Below are the code and all the weights of a small trained network. Each question names an input and a class and asks about switching units off, where a switched-off unit gives its printed mean instead of its output.

import numpy as np


def w(rows, s, z=0):
    codes = np.array(rows[::2]) - 128.0
    scale = np.full(codes.shape[1], s)
    scale[-1] = z or s
    return codes * scale


def f(y):
    return np.maximum(y, 0)


def log_softmax(a):
    a = a - a.max(-1, keepdims=True)
    return a - np.log(np.exp(a).sum(-1, keepdims=True))


def net(x, mask):
    res = np.array(x, float).reshape(1, 4) / 4 @ E
    y = f(res @ A[0][:, :-1].T + A[0][:, -1])
    res = res + np.where(mask, y, B[0][:, -1]) @ B[0][:, :-1]
    return log_softmax(res[-1] @ U[:, :-1].T + U[:, -1])


A, B = {}, {}
E = w([
[224,53,185,160,173,101],'x0',
[109,88,186,152,73,254],'x1',
[153,168,151,35,215,198],'x2',
[152,249,212,143,80,97],'x3',
],0.0081)
A[0] = w([
[106,103,111,220,57,80,34],'N1',
[139,143,151,20,226,205,69],'N2',
[111,104,194,172,98,247,54],'N3',
[102,81,114,190,34,97,42],'N4',
[46,185,67,73,96,161,159],'N5',
[182,156,95,110,213,4,60],'N6',
[226,78,189,171,190,120,48],'N7',
[93,173,70,65,130,53,106],'N8',
[105,74,79,175,77,106,98],'N9',
[98,45,64,90,182,156,67],'N10',
[141,176,204,141,56,107,46],'N11',
[127,219,195,175,116,100,124],'N12',
[125,92,50,115,165,98,108],'N13',
[169,212,172,168,131,72,93],'N14',
[231,62,192,174,178,101,102],'N15',
[135,203,203,167,68,114,41],'N16',
[92,44,79,169,143,163,92],'N17',
[22,189,61,109,86,177,47],'N18',
[87,43,45,116,124,148,115],'N19',
[120,48,83,150,161,139,2],'N20',
[104,91,31,106,115,160,206],'N21',
[38,195,63,114,121,145,107],'N22',
[139,160,150,36,200,227,147],'N23',
[98,119,111,227,94,85,56],'N24',
[108,82,216,142,55,254,70],'N25',
[98,60,85,147,155,130,41],'N26',
[141,158,143,34,209,137,59],'N27',
],0.0069,0.0028)
B[0] = w([
[131,216,114,198,155,104,203],'N1',
[139,213,135,233,146,58,243],'N2',
[36,76,16,88,124,49,224],'N3',
[137,204,108,196,167,92,204],'N4',
[204,85,115,162,64,186,238],'N5',
[45,47,32,86,78,57,220],'N6',
[203,113,19,143,55,196,209],'N7',
[88,45,59,108,85,103,210],'N8',
[126,197,146,168,156,79,199],'N9',
[144,187,165,98,181,156,216],'N10',
[136,188,157,43,195,195,196],'N11',
[122,143,144,61,191,168,220],'N12',
[101,125,149,68,169,138,192],'N13',
[110,139,129,42,179,162,206],'N14',
[219,87,58,140,48,206,226],'N15',
[143,169,153,38,213,176,209],'N16',
[113,178,170,85,185,147,210],'N17',
[227,93,70,141,55,171,224],'N18',
[154,169,178,78,180,149,225],'N19',
[143,180,132,70,187,183,181],'N20',
[153,148,187,98,154,175,224],'N21',
[199,99,106,135,50,185,220],'N22',
[107,174,142,224,139,66,254],'N23',
[116,210,127,185,158,96,192],'N24',
[1,58,4,93,142,63,250],'N25',
[139,184,157,70,195,164,180],'N26',
[101,185,104,203,140,51,207],'N27',
],0.0065,0.0064)
U = w([
[134,163,167,55,182,167,94],'0',
[120,183,138,249,144,90,98],'1',
[46,65,87,96,110,93,108],'2',
[218,102,113,150,63,180,100],'3',
[125,101,188,140,108,129,252],'4',
],0.018,0.014)

Each question gives the input, the list of numbers given to net, and the class t.
The units are the neurons (one row each of A and B). Each row of codes is followed by its name. A weight is (code - 128) times the scale printed after its matrix; where a second scale follows, it is the last column's (A, B and U).
mask holds one flag per neuron, in row order. A switched-off neuron (its flag False) gives its mean, the last column of its row in B, instead of its output. The means were averaged over made-up inputs and are rounded, as every weight is.
A unit's drop is (log p(t) with every unit on - log p(t) with that unit switched off) / (log p(t) with every unit on - log p(t) with every unit switched off).
The circuit of an input: a set's keep is (log p(t) with only the set's units on - log p(t) with every unit switched off) / (log p(t) with every unit on - log p(t) with every unit switched off). Starting from the 12 units with the biggest drops (on a tie, the unit counted first), units are removed one at a time, each time the one whose removal leaves the highest keep (on an exact tie, the one counted first), for as long as the keep stays at least 0.8.
circuit, biggest first: the units of the circuit, biggest drop first
k most important neurons: the k neurons with the biggest drops, biggest first
drop of u: that unit's drop, to one decimal
input [5,8,-8,1], class 1: 3 most important neurons : (N4; N1; N24)
input [8,8,-8,-1], class 1: 4 most important neurons : (N4; N1; N24; N9)
input [2,-2,0,0], class 4: 2 most important neurons : (N25; N3)
input [-7,-8,-6,1], class 2: 3 most important neurons : (N8; N6; N2)
input [0,-7,-1,6], class 2: circuit, biggest first : (N6)
input [-5,7,-7,-7], class 0: 2 most important neurons : (N19; N17)
input [2,7,5,5], class 2: 2 most important neurons : (N25; N3)
input [-7,2,-6,2], class 3: 2 most important neurons : (N18; N22)
input [-4,6,7,1], class 1: circuit, biggest first : (N2; N23)
input [-8,3,-2,-6], class 3: 3 most important neurons : (N18; N5; N22)
input [8,-5,-5,-1], class 3: 3 most important neurons : (N15; N7; N25)
input [-1,2,7,5], class 1: 2 most important neurons : (N23; N2)
input [4,7,-7,-4], class 1: 2 most important neurons : (N4; N1)
input [-8,3,-5,4], class 3: circuit, biggest first : (N18)
input [0,3,5,-1], class 1: drop of N9 : 0.0
input [-4,3,4,2], class 1: drop of N7 : 0.1
input [-3,6,2,5], class 2: drop of N25 : 0.6
